Here is a tiny trained network, its code and every weight. The questions are about switching its units off for an input and a class, where a switched-off unit gives its printed mean instead of its output.

import numpy as np


def w(rows, s, z=0):
    codes = np.array(rows[::2]) - 128.0
    scale = np.full(codes.shape[1], s)
    scale[-1] = z or s
    return codes * scale


def f(y):
    return np.maximum(y, 0)


def log_softmax(a):
    a = a - a.max(-1, keepdims=True)
    return a - np.log(np.exp(a).sum(-1, keepdims=True))


def net(x, mask):
    res = np.array(x, float).reshape(1, 6) / 4 @ E
    y = f(res @ A[0][:, :-1].T + A[0][:, -1])
    res = res + np.where(mask, y, B[0][:, -1]) @ B[0][:, :-1]
    return log_softmax(res[-1] @ U[:, :-1].T + U[:, -1])


A, B = {}, {}
E = w([
[126,127,126,128,125,129,127],'x0',
[138,246,155,193,70,84,162],'x1',
[160,100,47,235,128,139,161],'x2',
[98,157,163,158,209,164,108],'x3',
[51,57,182,147,131,99,195],'x4',
[165,103,166,119,139,141,128],'x5',
],0.012)
A[0] = w([
[106,157,156,111,165,132,96,200],'neuron 0',
[136,146,176,72,100,84,84,77],'neuron 1',
[157,128,128,204,131,178,116,37],'neuron 2',
[159,115,99,104,91,98,120,5],'neuron 3',
[167,176,82,81,159,117,103,20],'neuron 4',
[58,157,127,160,197,210,165,78],'neuron 5',
[174,98,61,172,137,140,196,128],'neuron 6',
[180,181,102,116,118,179,66,29],'neuron 7',
[112,77,78,80,80,167,107,23],'neuron 8',
[97,140,164,154,169,203,83,176],'neuron 9',
[181,162,171,173,68,127,151,73],'neuron 10',
[109,111,127,123,135,156,101,133],'neuron 11',
[146,136,198,187,91,61,172,79],'neuron 12',
[134,83,125,118,75,77,136,98],'neuron 13',
[147,128,92,61,74,127,173,115],'neuron 14',
[161,252,141,138,65,132,163,51],'neuron 15',
[139,94,85,116,150,143,103,41],'neuron 16',
[103,131,169,49,120,77,97,143],'neuron 17',
[75,173,145,99,121,134,90,198],'neuron 18',
[156,90,89,80,148,141,122,3],'neuron 19',
[184,153,116,139,106,154,77,15],'neuron 20',
],0.011,0.0018)
B[0] = w([
[213,158,120,172,63,186,83,183],'neuron 0',
[117,90,128,181,140,230,3,201],'neuron 1',
[142,81,91,202,121,230,110,187],'neuron 2',
[116,245,123,146,104,143,186,166],'neuron 3',
[66,75,230,147,14,59,224,191],'neuron 4',
[165,165,127,139,102,121,216,200],'neuron 5',
[94,58,65,187,98,95,63,226],'neuron 6',
[85,101,241,87,36,31,167,216],'neuron 7',
[119,162,69,101,250,187,164,200],'neuron 8',
[188,218,118,83,100,162,167,198],'neuron 9',
[57,141,53,71,241,128,46,205],'neuron 10',
[132,122,118,123,154,198,226,163],'neuron 11',
[123,93,156,15,127,158,112,219],'neuron 12',
[194,207,197,172,112,198,224,186],'neuron 13',
[237,174,80,138,56,254,188,188],'neuron 14',
[97,144,79,58,224,146,100,251],'neuron 15',
[85,155,108,68,145,183,86,185],'neuron 16',
[98,127,133,212,24,134,49,218],'neuron 17',
[152,174,80,168,73,119,55,186],'neuron 18',
[5,119,83,60,176,106,147,194],'neuron 19',
[57,103,194,127,106,14,185,189],'neuron 20',
],0.0053,0.011)
U = w([
[61,159,104,32,204,127,111,11],'0',
[138,106,99,211,57,134,38,52],'1',
[255,243,125,123,92,161,243,75],'2',
[26,98,237,109,71,20,216,98],'3',
[141,160,120,111,118,114,139,253],'4',
[132,143,118,114,116,106,119,228],'5',
],0.0089,0.0048)

Each question gives the input, the list of numbers given to net, and the class t.
The units are the neurons (one row each of A and B). Each row of codes is followed by its name. A weight is (code - 128) times the scale printed after its matrix; where a second scale follows, it is the last column's (A, B and U).
mask holds one flag per neuron, in row order. A switched-off neuron (its flag False) gives its mean, the last column of its row in B, instead of its output. The means were averaged over made-up inputs and are rounded, as every weight is.
A unit's drop is (log p(t) with every unit on - log p(t) with that unit switched off) / (log p(t) with every unit on - log p(t) with every unit switched off).
The circuit of an input: a set's keep is (log p(t) with only the set's units on - log p(t) with every unit switched off) / (log p(t) with every unit on - log p(t) with every unit switched off). Starting from the 12 units with the biggest drops (on a tie, the unit counted first), units are removed one at a time, each time the one whose removal leaves the highest keep (on an exact tie, the one counted first), for as long as the keep stays at least 0.8.
circuit, biggest first: the units of the circuit, biggest drop first
unit that matters most: the unit with the biggest drop
top k neurons: the k neurons with the biggest drops, biggest first
input [-3,-6,3,-7,6,-3], class 2: top 2 neurons -> [neuron 13; neuron 14]
input [-4,7,6,5,-8,-4], class 3: circuit, biggest first -> [neuron 7; neuron 20]
input [-5,-4,-3,-6,-1,0], class 2: unit that matters most -> neuron 14
input [-1,-5,-7,3,-8,-2], class 3: circuit, biggest first -> [neuron 4; neuron 7]
input [0,5,-6,5,-6,-6], class 1: circuit, biggest first -> [neuron 18; neuron 1]
input [-4,-3,-7,-7,2,4], class 1: circuit, biggest first -> [neuron 17; neuron 1]
input [8,-5,-6,-4,6,-6], class 4: top 3 neurons -> [neuron 8; neuron 6; neuron 13]
input [-3,-4,-6,7,-5,0], class 2: circuit, biggest first -> [neuron 9; neuron 0]
input [8,-2,-8,2,-8,-6], class 1: top 3 neurons -> [neuron 1; neuron 18; neuron 0]
input [4,0,-8,-4,-3,6], class 1: circuit, biggest first -> [neuron 1; neuron 17]
input [-6,5,8,6,-5,7], class 1: top 2 neurons -> [neuron 2; neuron 6]
input [1,5,-1,1,-3,2], class 0: circuit, biggest first -> [neuron 15; neuron 10]
input [-5,0,-1,6,-8,4], class 3: circuit, biggest first -> [neuron 7; neuron 4]
input [1,3,-8,8,1,-8], class 1: unit that matters most -> neuron 17
input [5,7,-1,-4,4,7], class 0: circuit, biggest first -> [neuron 10; neuron 15]
input [-6,-6,-1,-5,6,-1], class 0: top 2 neurons -> [neuron 8; neuron 7]
input [2,-6,4,5,-8,-5], class 3: top 2 neurons -> [neuron 7; neuron 4]
input [2,4,0,-5,4,0], class 2: top 2 neurons -> [neuron 13; neuron 14]
input [1,-1,-4,7,-5,3], class 2: top 2 neurons -> [neuron 9; neuron 0]
input [-6,-6,-5,-8,-3,5], class 2: circuit, biggest first -> [neuron 14]
input [7,8,7,0,8,0], class 0: top 3 neurons -> [neuron 10; neuron 12; neuron 15]
input [7,0,-5,7,6,3], class 2: circuit, biggest first -> [neuron 9; neuron 5; neuron 0]
